What can hang from each mark
W: A E X
A: H M
P: D H U W
M: U Y
X: D H M W
E: P W X
U: M P
H: M U Y
D: E
Y: D P U

Every row comes from one small tree of marks. Brackets hold a mark, then the marks that hang from it, in alphabetical order. Every link used is in the known rows. Which tree was each row made from?
Each row is shifted at random along 5 fixed directions that mean nothing.
Known rows
[A [H [M [Y [D E] [P W] U]]]]: 236, 152, 40, 292, -42, 2, -140, -11, 133, 238, -226, -105, -181, 37, 127, 15, -124, -59, 297, -46, -190, 132, -240, -52, 249, 147, -131, 447, 163, -136, 299, -138, 184, 450, -563, 245, -95, 50, -98, -225, -2, -234, 16, -167
[E [P [U M]] [W [X H]]]: -174, 31, -6, 121, 103, 118, 206, 142, -84, 129, 30, -4, 230, -131, -123, -70, 90, 117, -225, 326, 95, -223, -387, 175, 36, 254, 51, -78, 2, -236, -78, 82, -28, -7, 65, 137, 69, -93, -58, -52, -356, -52, 42, 114
[X H M [W A]]: 122, 265, 195, 219, -46, 194, 25, 9, 94, 242, -370, -305, 137, 143, -296, 97, 270, 121, -76, -133, -125, -124, -281, 9, 76, 363, -300, 518, 31, -113, -129, 290, 95, 111, -288, 345, 149, -146, -71, -202, -237, -141, 226, 193
[W [A H] [E X]]: 143, 124, 105, -14, 205, 15, -137, 104, 187, 155, -186, -231, -86, 516, 119, -125, 62, -244, 53, -546, 167, -207, -366, 29, -56, 29, 42, -25, -11, -229, 268, 202, 229, 102, -600, -47, -38, -84, 113, -458, -218, 22, 38, 151
[H [M [Y [P D [W A]]]] U]: -14, 73, 139, 150, 113, -20, -22, 218, 204, 59, -364, -39, 147, 152, -20, -169, 27, -45, -47, -133, 34, -161, -121, -16, -42, -12, -137, 271, 14, -98, -48, -17, -191, 61, -369, 303, -78, 83, -139, -358, -136, 43, 84, 69
[X [D E] [W A]]: -160, 92, 80, 242, 275, 193, -48, 279, -52, 141, -82, -31, 215, 39, -184, 38, -20, -93, -181, 216, 94, -122, -216, 24, 140, 74, 48, -110, -90, -189, -46, -5, -23, 67, -114, -1, 46, -125, 57, -127, -250, 188, 53, 203
[Y D [U M [P H W]]]: -59, 84, -23, -56, 228, -24, 158, 184, 7, 9, -62, -71, 172, 175, -6, 5, 275, 190, -177, 146, 67, -41, -341, 216, 20, 160, -17, 7, 36, -247, 35, -14, 120, 192, 31, 262, 77, -67, -154, -149, -146, -246, -173, 13
[M [Y [P H U [W X]]]]: -85, 19, 104, 84, 292, -49, 94, 313, 155, -175, -297, -33, 259, 74, -36, -256, 106, -72, -214, 45, 166, -141, -265, 32, 89, 19, -52, 50, -59, -29, -86, 14, -141, 67, -258, 213, 92, -91, -47, -316, -333, 172, 134, 144
[E [P [U M] W] [X D [H Y]]]: 126, 121, 172, 65, -106, 34, 219, -11, 112, 187, -240, -1, 113, 12, -130, -99, 103, 321, 57, -25, -177, -141, -364, 52, 39, 283, -142, 395, 137, -168, 36, 97, -65, 223, -213, 438, 23, -37, -248, -215, -77, -352, -77, 4
[E [P [U [M Y]] [W [X D]]]]: -72, 38, 189, 268, 26, 98, 77, 254, 48, -47, -241, 65, 278, -113, -133, -238, -34, 100, -106, 216, 46, -137, -168, -174, 258, 82, -186, 263, 114, 70, -155, -166, -222, 104, -230, 243, 46, -31, -233, -210, -227, 21, 169, -42
[H M [Y [D E] P]]: 53, 183, 154, 247, 33, 168, -86, 167, 139, -116, -363, -214, 134, 104, -40, -80, -125, -62, 2, 30, 221, -143, -227, -58, 177, 120, -276, 307, 99, 117, -198, -139, -191, 124, -294, 195, 256, 48, -120, -151, -206, 39, 7, 60
[P D [W [A [H M]] E]]: -295, 4, 40, 358, 178, 185, -33, 236, -93, 160, -129, 32, 183, -38, -80, 119, -44, -160, -275, 250, 122, -169, -26, -83, 21, 96, -51, -114, -133, -46, -167, -104, -132, -15, -273, 70, -30, -105, -6, -284, -237, 116, 189, 114
[D [E [W A] [X [H M U]]]]: -196, -101, -6, 400, 14, 145, -372, 74, 108, -47, -175, -121, 0, -21, -47, -82, -344, -250, -45, 35, 163, -164, -98, 103, 175, -184, -111, -8, -210, 66, 88, -217, -186, 77, -490, -46, 38, 61, -133, -259, -280, 413, 164, 128
[M [U [P D H [W A X]]] Y]: -113, 52, 61, 68, 357, -30, 6, 306, 94, -89, -247, -8, 268, 47, -114, -173, 190, -35, -288, 174, 170, -264, -238, -125, -32, 181, -138, 3, -56, 3, -211, 41, -179, 26, -332, 450, -85, -136, 1, -276, -211, 108, 305, 84
[X H [M U Y] [W A [E P]]]: 82, 133, 158, 145, 221, 106, -33, -18, 296, 235, -333, -101, -44, 169, -128, -138, 107, -53, 87, -275, -81, -233, -337, -49, 5, 162, -147, 201, -35, -322, 189, 306, 213, 135, -441, 332, -202, -208, 71, -247, -167, 45, 244, 241
[U [P D H]]: 98, 86, -32, -28, 160, -38, 60, 215, -6, 152, -195, -60, 26, 299, -34, -20, 98, 54, 70, -85, -34, -43, -360, 16, 62, 175, 30, 122, 138, -210, 97, 48, 106, 222, -298, 276, -47, -57, -109, -259, 16, -195, -5, -21
[X [D [E P]] [H U]]: 348, 356, 67, -297, 520, -77, 240, 42, 99, 353, -293, -312, 84, 571, -127, -57, 415, 114, -18, -445, 21, -432, -700, 276, -386, 398, -24, 79, 12, -522, 37, 678, 325, 90, -155, 409, -18, -198, 164, -161, -74, -356, -244, 186
[Y [U M [P D H [W A]]]]: -27, 88, 41, -15, 135, 8, 43, 227, 16, -100, -200, -58, 242, 164, -100, -16, 336, 152, -331, 145, 114, -91, -171, 82, -14, 155, -151, 122, -12, -19, -195, -56, -77, 96, -134, 463, 70, -147, -211, -303, -146, -101, 68, 53
[X [D E] H [M U] W]: -226, 107, 189, 245, 238, 249, 336, 373, 133, 355, 74, 142, 217, -133, -244, 128, -21, 236, -32, 395, -201, -128, -276, 58, 240, 151, 237, 102, 181, -403, 84, 160, -54, 379, 268, -47, -71, -169, 22, -70, -241, -216, -191, 427
[X [D [E [P U] W]]]: 75, 146, 156, 44, 208, 176, 97, 281, 17, -55, -260, -138, 302, 106, -89, -194, 74, 138, -165, 34, 110, -264, -401, 35, 54, 88, -165, 163, -4, 42, -162, 127, -106, 30, -79, 263, 221, -59, -55, -218, -269, 30, -12, 218
[E [W [A H [M [Y [P U]]]] X]]: 78, 151, 115, 77, 74, 98, 125, 189, 134, 155, -116, -107, 168, -15, 26, -88, 256, 2, -151, 8, 121, -278, -304, -50, -63, 386, -22, 242, 105, -172, -39, 232, 5, 36, -197, 199, 16, -98, 66, -223, -369, -103, 166, 85
[H [U M P]]: 51, 145, -16, 147, -22, 43, 25, 144, -170, 110, -120, -268, 104, -119, -255, 84, 138, 54, -62, 263, 255, -111, -313, -18, 52, 480, -177, 163, 58, -123, -264, -79, 1, 72, -100, 347, 95, -21, -96, 45, -137, -97, 127, -246
[P H [W A [X M]]]: -308, 38, -4, 238, 248, 112, 61, 240, -103, 82, -61, -4, 294, -63, -213, 68, 135, -70, -381, 326, 145, -181, -128, 97, 78, 160, 61, -194, -193, -199, -169, 6, -55, -42, -117, 19, 64, -156, 46, -155, -390, 153, 176, 193
[P D U W]: -116, 1, 19, 132, 279, -35, 112, 342, -138, 118, -246, -46, 252, 15, -134, -38, 35, -18, -200, 193, 55, -71, -245, 51, 60, 55, -36, -9, -77, -85, -155, -29, -49, 10, -200, 200, 77, 32, 1, -223, -171, 69, 56, 8
[Y [P W] U]: 55, 127, 111, 256, -92, 53, -118, 194, 70, -51, -280, -232, 95, -40, -51, -132, -15, 54, 3, 32, -3, 174, -258, 26, 293, 35, -175, 379, 25, -9, 15, -167, -47, 254, -303, 187, 143, 78, -140, -268, -222, 35, 53, 28
[A H [M [Y [P W]]]]: -97, -82, 102, 265, 167, 136, -162, 66, 106, -77, -414, -224, -26, 72, 50, -106, -14, -206, 64, -53, 116, -104, -250, -52, 138, 98, -208, 139, 4, -72, -29, -79, 131, 58, -454, -10, 167, -96, -93, -169, -237, 248, 143, -77
[H M U [Y D]]: -62, -46, -43, 161, 271, -109, -183, 76, 96, 124, -412, -232, -42, 336, -11, -109, -207, -212, 106, -283, 190, -211, -237, 75, -1, -77, -158, 81, -103, -164, 146, -28, 64, 15, -474, 78, -11, 189, -94, -165, -25, 163, -47, -130
[D [E [P W] [X H M]]]: 53, 126, 151, 144, 97, 182, 23, -29, 73, 45, -235, -172, 66, 131, -90, -50, 48, 30, 29, -43, -44, -160, -423, 186, 95, 154, -113, 87, 7, -182, -24, 65, 107, 145, -333, 119, 183, -156, -49, -210, -273, -47, 14, 187
[H [Y D [U M]]]: 43, 87, -52, 248, -91, -27, -58, 116, -14, 221, -115, -62, -37, -45, -58, 21, -140, 33, 139, 134, 8, 81, -239, -40, 301, 124, -28, 258, 128, -166, 217, -201, 84, 274, -237, 109, -8, 195, -89, -46, -21, -155, -58, -183
[U [M Y] P]: 133, 97, 13, 234, -110, 61, -118, 62, -61, 109, -216, -163, -70, -82, -150, -1, -15, -73, 197, 137, 117, -25, -303, -192, 232, 396, -176, 245, 198, -106, -63, -195, 134, 141, -400, 270, 48, -1, -107, 33, -68, -55, 258, -340
[E [P [U [M Y]]] [W A [X D]]]: -120, 4, 113, 267, 51, 148, -209, 141, 55, -213, -344, -26, 247, -44, -117, -347, -61, -40, -206, 113, 233, -263, -131, -184, 205, -22, -342, 193, -57, 227, -182, -155, -226, -80, -358, 298, 96, -37, -214, -221, -286, 350, 341, 4
[X D [M U] [W A [E [P H]]]]: 103, 176, 185, -13, 269, 102, 143, 127, 257, 294, -217, -7, 85, 318, -103, -92, 221, 173, 3, -308, -183, -203, -289, 14, -8, 117, -61, 219, 0, -338, 220, 377, 165, 240, -255, 353, -248, -259, -35, -375, -100, -178, 15, 330
[W A [E X]]: 160, 300, 48, -8, 178, 15, 28, 132, 9, 291, -54, -184, 77, 208, -72, -11, 195, -141, -70, -222, 183, -216, -451, 52, -108, 321, 68, -116, -45, -345, 61, 249, 193, 15, -350, 109, -13, -40, 298, -231, -279, -99, 84, 107
[X [H [M U] [Y P]] W]: -32, -25, 98, 376, -23, 65, -217, -100, 193, 114, -479, -256, -133, -56, -157, -50, -189, -70, 210, -40, -77, -1, -237, -23, 202, 182, -363, 431, -23, -69, 33, -47, 19, 206, -541, 371, -27, -43, -206, -112, -76, 158, 227, -81
[X [D E] [H U] [M Y] W]: -61, 149, 128, 187, 480, 114, 22, 29, 100, 89, -477, -197, 170, 164, -340, 17, 164, -56, -90, 17, 67, -377, -379, 57, -14, 229, -295, 135, -99, -165, -167, 281, 116, 50, -133, 303, 122, -235, 59, -42, -187, 119, 102, 160
[D [E [P [U [M Y]] [W [A H]]]]]: 207, 83, 168, 90, -29, 107, 166, 235, 80, 144, -69, 3, 97, -17, 2, -31, 142, 51, -78, 85, 26, -166, -189, -87, 23, 262, 39, 231, 123, -101, -25, 29, -39, 150, -302, 268, -10, -119, -89, -253, -191, -163, 116, 43
[U [M [Y [P D]]]]: -179, 60, 91, 214, 23, 144, 121, 312, 29, -19, -111, 133, 162, -129, -68, -112, -70, 17, 5, 353, 117, -54, -232, -109, 277, 86, 59, 72, 247, -118, -96, -221, -163, 154, 26, 27, 103, 38, -80, -87, -196, 23, 1, 59

Write each row's tree
15, -39, -53, -41, 552, -99, 71, 188, -168, 21, -333, -105, 174, 223, -144, 71, 218, -168, -283, 152, 179, -226, -267, 188, -97, 152, -165, -240, -192, -38, -288, 48, 181, -76, -365, 373, 109, -246, 18, -157, -134, 114, 90, -124
[P [D E] H [U M] W]
-130, 76, -122, 178, 274, -7, -248, 54, 79, 100, -117, -16, -111, 159, 84, -55, -56, -253, -34, -10, 283, -142, -177, -67, 10, 81, 18, -132, -70, -295, 238, -107, 160, 152, -360, 170, -185, -57, 63, -199, -75, 124, 103, -36
[W [A [H [M [Y D [U P]]]]] E]
296, 325, 220, 101, 250, 83, -39, 144, 90, 161, -413, -322, 140, 429, -197, -25, 154, -54, 33, -281, 51, -260, -363, -69, 121, 273, -291, 359, 167, -27, -171, 216, 172, 136, -494, 222, 124, -180, 19, -238, -202, -184, 100, 8
[W [X [D E] M]]
-274, -104, -69, 292, 396, -65, -62, 166, -128, 114, -225, 7, 113, -118, -178, -62, -102, -296, -120, 289, 186, -148, -193, 34, 148, 71, 22, -265, -177, -260, -46, -147, 134, -69, -352, 18, -28, -58, 119, -44, -275, 338, 248, -136
[P U [W [X [M Y]]]]
204, 246, -67, 55, 204, -27, 68, 126, -199, 118, -193, -159, 161, -38, -200, 174, 311, 99, -180, 315, 0, -28, -394, 59, -1, 491, -195, 123, -45, -67, -226, 28, 107, 193, -236, 630, 60, -173, 44, -114, -57, -251, 150, -127
[Y [U [P [D E] H W]]]
-164, 121, 174, 96, 489, 146, 185, 235, 65, 140, -225, -214, 241, 102, -228, 18, 220, -62, -202, 55, 196, -321, -408, 91, -39, 242, -116, -134, -98, -278, -190, 276, 167, -58, -5, 103, 98, -208, 222, -96, -379, 96, 92, 250
[X [M U] [W E]]
-275, -75, -116, 230, 261, -41, 116, 172, -130, 133, -205, 46, 195, -157, -132, 78, -57, -20, -229, 360, 98, -136, -139, 96, 26, 138, -47, -93, -228, -141, -81, -86, -89, 4, -134, 246, 58, 56, -52, -53, -130, 90, 29, -48
[P [H M [Y D]] U W]
-244, -164, -69, 180, 228, -38, 66, 226, -61, -25, -204, 56, 169, -47, -79, -15, -76, -20, -189, 296, 126, -74, -110, 83, 141, -37, -49, -80, -151, -34, -15, -196, -78, 49, -164, 151, 78, 29, -175, -110, -131, 135, -23, -64
[P [H [Y D]] [U M] W]
38, 8, 83, 305, -25, 82, -178, 47, 70, -105, -487, -209, 42, 16, -121, -54, 1, -72, 42, -6, 44, -88, -176, -162, 168, 224, -414, 364, -7, 149, -174, -166, -44, 84, -579, 407, 144, -46, -263, -183, -113, 97, 366, -190
[U [P [H [M Y]] W]]
-145, 71, 123, 226, 292, 209, -56, 50, -65, -40, -243, -235, 158, 55, -201, 36, 29, -182, -102, 161, 213, -208, -387, 154, 158, 170, -178, -154, -107, -98, -207, -40, 133, -31, -212, -14, 320, -167, 101, -66, -372, 274, 149, 103
[D [E [X M W]]]
-13, 115, -51, 146, 228, 33, -134, 273, -110, -63, -155, -111, 106, 39, -110, -19, -28, -93, -108, 289, 245, -24, -302, 3, 181, 125, -44, -47, 25, -53, -125, -222, -12, 173, -196, 240, 87, -61, 19, -140, -109, 104, 67, -37
[Y [U [P [D E]]]]
-108, 27, 42, 105, -17, 167, 27, 161, 10, 78, -22, -84, 153, -3, 18, 2, 116, 117, -122, 120, 118, -247, -266, 22, -55, 241, -52, 133, 67, -77, -32, -3, -147, 93, -90, 161, 23, -4, -127, -272, -207, -96, 38, 61
[E [W [A [H [U [P D]]] M]] X]
234, 406, 28, 51, -76, 18, 292, 178, -103, 422, 30, -155, 156, -63, -149, 151, 294, 287, -22, 184, -59, -7, -446, 25, 113, 524, -20, 375, 248, -296, -4, 172, 163, 279, 80, 288, 92, 115, 87, 3, -129, -573, -119, -63
[Y D [U M]]
0, 13, 12, -5, 152, 72, 212, 392, 14, 127, 110, 170, 87, 178, 4, 87, 19, 60, 11, 238, 26, -63, -239, 59, 147, 112, 287, -102, 273, -252, 74, -140, -7, 291, -40, 42, -73, -141, -149, -190, -68, -267, -164, 59
[U M [P [D E] H]]
-171, 76, 157, 298, 182, 145, 73, 354, 143, 88, -78, -39, 251, 105, -78, -55, -46, -85, -175, 30, 41, -124, -249, 13, 147, -7, 66, -27, 5, -115, 22, 29, -123, 121, -218, -130, -8, -88, 3, -329, -405, -26, 56, 292
[P [W E [X H]]]
127, 205, 207, 173, -11, 171, 20, 234, 71, -13, -389, -173, 288, 14, -151, -27, 291, 87, -168, 63, 77, -215, -203, -237, 1, 396, -362, 435, 142, 113, -389, 18, -151, -6, -328, 458, 155, -58, -108, -222, -200, -121, 306, -44
[U [P D [W [A [M Y]]]]]
-44, 112, -22, 177, 26, 28, 50, 312, -124, 119, -108, -82, 162, -77, -179, 1, -20, 91, -40, 265, 119, -42, -270, -71, 121, 234, -28, 171, 96, -98, -116, -125, -176, 182, -72, 279, -15, 80, -95, -138, -57, -86, 51, -62
[H [U [P D]]]
